Each row is followed by its group and then its class within the group.
[ -7  29   8   5   8   8   1  -1  13  -7   4 -35  -1  12  -5  -8  -1  -2
   9  12  25  16  22  -2  -8 -21   3  -3 -10 -18  -7  -6  19  -8]
rp:<69>
[  4  27   5 -14  14  -4   5   4  18  -7  18   5  -2  34   7   4   5  22
  -4  14  -2 -18 -10  26  11  15   2   1 -22 -42  13  -3 -15  -7]
dl:<39>
[  4  17   5  -9  13  -9   5 -13  24   6  10  13  19  11   2   6   5  16
  -1  13   8 -14 -14  15   2   4  -4  -6 -21 -12  -7  10   5  -3]
dl:<44>
[ -2  15   3 -15   1  -9 -25  -5 -24 -11 -22 -16  -5 -17   3   1  -3  12
   1  -4  24 -12  37  12  -3 -14   7  -2  -3  16 -13 -13  13  28]
mn:<42>
[-18  10   9  -8  25   7  -8  -1  44  -2  -9 -22  -1 -12 -22 -23  -5   0
  11 -33   4  18  26  -1   5 -22   2  -9  -8  -3 -11  -8  23   8]
rp:<69>
[  1   9  -2  10 -12   9  14 -11  34  10   9   0   4  31   7   4   7  14
  10   8   1   6 -16   4  11  -6  -6  -9  -9 -16   2 -17  11  -4]
dl:<39>
[  4  35   8   2  11  13 -21  -6  31  -9   1 -39   6  11  -6 -12  -3   0
   1 -11  19  11  45  13 -13 -31   1 -17 -28  -3   7 -15   2  -4]
rp:<45>
[  1  15   3 -17  -4  -2   6 -11  57 -22  22  -9   3 -23  -4   3  -5   1
 -10  -4  -3   9  23  26 -10 -17   1  -7 -29  -5  11 -18  18  11]
jp:<60>
[  6  24  46 -18   4  11  -2   1  83 -20 -12 -29   1 -17  -2 -32   3   2
 -13   2   2  30  28  24  -1 -33  -4  -2 -17  12  16  -2  10  20]
rp:<69>
[ -4   5  34 -11   1 -27   4  10  55 -24   5  11   6 -14  -4 -16   9  -8
   0  -1   0  40 -15  43 -10   4   1  -2 -30  -2  -9 -19  14  -3]
jp:<52>
[ -1  27  -6   5   2   0  12  -1  48  -4  20   3  17  24   0  -9 -12   9
  -2 -24   3  35  22  12   2 -43  -5  -4 -33 -22  11 -19   4  -1]
dl:<44>
[ -9  21   3 -16   6   5   2  -6  72 -10  -6 -21  11   0 -10 -17   3   9
   7  -1  19  15  48  15   2 -44   0 -13 -11  13  -6 -16  18   3]
rp:<45>
[  7   6  18   5  -2  -4 -15 -10   3  27 -16 -23   5  11   6  -8  -6   8
  -3 -14  16 -13  48  -7  -9 -33  13   5  -9  22  -1 -11 -24   7]
mn:<73>
[  2   2  -3  -2  -6  10   0   0  54 -29   0 -18  12  -2  -2   3   0   5
   4   2   0  29  -4  15 -12   8   6  -5 -30 -26  22  14  35  -9]
jp:<68>
[ -3  16   3  -7  16   3  -6 -10 -34 -12   3   5  -1  19   0  -3   5   5
  -3  14   8   2  13  24  -4   0   7  -8 -20 -45  -7  -1  -9   0]
dl:<44>
[ 13  -5   4  -8   1   8  -2 -12  46   7  -4 -44   3 -11  -3 -16  -4  -9
   1  -3  -4  12  32  18 -16 -27   5  -6 -17  23  12   9  19  -6]
rp:<45>
[ 10  51   8 -25  29  -4  16 -10  62   7 -10  -4  20  12  -5  -9  15  10
  -9   3  17  -6  30  16  -1 -27  -2 -14 -21 -11   5 -10   2  14]
dl:<44>
[ 11  13 -14   4  -6  -5   4  -9  20 -12   6   0   3  -7   2   8  -1  26
   2  16  -2 -13 -10  14   7  13   4  -6 -18 -25   8  -1  10  -2]
dl:<56>
[ 14   9   6  -8  -3   1  13   4  50 -36  -2 -19  11 -35  11  -2   7  -1
 -18  -3  -3  -8  17  42  -4  19  -4  -7 -34  -8  19  -5  13  -3]
jp:<68>
[  2  21   5  -4   1  -1   6  -4  13  16   5   9  17  22   5  -8  12  25
   2  -2   5  21   1  11   5 -15   3   6 -21 -25   9 -12  -7 -12]
dl:<39>
[-27  12  -5  13   9   8  15  -8  22 -10  23 -15  -6  29  -3  -9   2 -12
  13   7  16  35  23  -4  -6 -25   1   5 -28  -4  -3 -18   9 -31]
rp:<50>
[ -9  23   4  -6  16  16  -6   1  12 -15   5 -14 -11  -7  -5 -10  -5  -4
   9  -8  11   8  27  11   6 -25   0   7   3   5 -36  -9  17   5]
rp:<69>
[  6   2   1 -14  -1  -6  24   9  68 -15 -13   0  -7 -13  -3 -10   3  10
 -10  -1  21  20   0  40  -7  13   6  10 -19   9  -7 -16   9  12]
jp:<52>
[  0  19   6 -15  20   6  -8   2  53 -14   4 -26  -1 -12  -2 -27 -11  -3
   2   4  -2  22  43  22 -14 -44  10 -17 -24  14 -15  -8  23   2]
rp:<45>
[-12  14   3  -5  14  11   1   8  25 -14  14 -21  -6   5  -5 -20  -7  -6
  13  -1   6  17  14   9  -3 -31  -7  -7 -11  -6   2  -6  10 -16]
rp:<69>
[ 11  15   3  -5  10  -3  28  -3  81   0   6   7  11  19  -1 -12   7  18
  -3  20  -3  36 -14  21  13 -10   1  -7  -3 -10  11   5  16  -2]
dl:<56>
[ -5  16  11  13   2  -4  -6  20  26  12   9 -56   3 -13  -9   0   6  11
  -4  -5  24 -30  51  15   3 -15   1  -9 -20  12 -19 -20   5   9]
mn:<47>
[-11  14  -2  12  22  11  -1  -1   5  -4  15 -19  -8  28   6 -19  -9   1
  26   2  16  15   1 -12  19 -20  -2  -6  -7 -14  -3 -16   8 -22]
rp:<50>
[  1   6  -8  24   3   3 -18  30 -66  -7  41  12  -1  45  11  14  -7  18
   9   4   3  17 -12   0 -46   2  -7  -9 -23 -51  11 -23 -10 -24]
dl:<39>
[  3   8  -9 -11   6 -17  -5  -5  17   7 -17 -11   8  17   1   0   3  14
   9  -6  14  -9  56  20 -19 -39  -7  -7  -7  23 -10  -3 -20  12]
mn:<73>
[ -1  17   2   0  -4 -17  -7  -9 -72   1  -5   6   2   7  -9   9  10  17
   4  -6  15 -26  12   4   0  12   2   6 -21 -20 -24 -22 -25 -14]
mn:<42>
[ 12   8   2  -9   2  -7  13   4  29 -16   4 -30  10  -4   0  13   5   7
   3  13  -8  21   3  17 -12   7  -5 -16 -16  -3  18   1  24   7]
jp:<60>
[  5  13   3  -4   7   0   9  -8 -15 -17  59  13   3  23   6 -13   9  10
   0  16   3  19  -8   8   8  10  -4   5 -34 -31   5  -1 -19 -22]
dl:<44>
[  8  14   5 -16   2  -1   7 -10  35  -4  -7 -20   2 -11 -10  -8   2   1
  -6  -9  23  -7  21  26   0 -20   5  -1 -14  11 -16  -4  -1  14]
mn:<47>
[-13   8  -2  -7 -17 -19  -5  -6   4  18  11 -33  10  -6   1 -14 -11  10
  -2 -23  17 -11  40   9  -5 -15   3  -6 -19  29 -14  -6 -13  11]
mn:<47>

Each row is followed by its group and then its class within the group.
[-22  -1 -14  12  36 -27   1   6  22 -41  -5  33 -18 -20  41 -18  -6  15
  10 -23  -3  15  13 -14 -23 -26  15   1  59  -7   6 -24   0  -7]
(28):pc
[  6 -10   3  -2 -22 -76   9  29 -24  11   4  30 -22 -17   7  50 -23 -27
   3 -29  14  11  29 -17  -1 -32  -2  14  47  -9   2 -10 -25   2]
(26):fh
[ -3  22   9 -16 -12  -3  10  -1  18   2   5 -31 -24   3   1  36  11   4
   0   9  -3   4 -11   6 -20  -2  -1  22  23 -24  13   8 -15  16]
(26):pj
[ -5  -8   5 -13 -31 -10  15  13 -17  20   2  -9  -3  -8   5  43   0 -25
  -1   9   7  -3  10 -14 -12 -15   0  33  24  -3  11   7  -3   0]
(26):pj
[-13 -20  -1 -30 -14 -35  24  11 -49  -6   5  11 -22  -4  14 -15 -19 -10
 -13  -4  28  27  20   7  38  -2 -19 -21  14  38  13  25   7  -4]
(28):mm
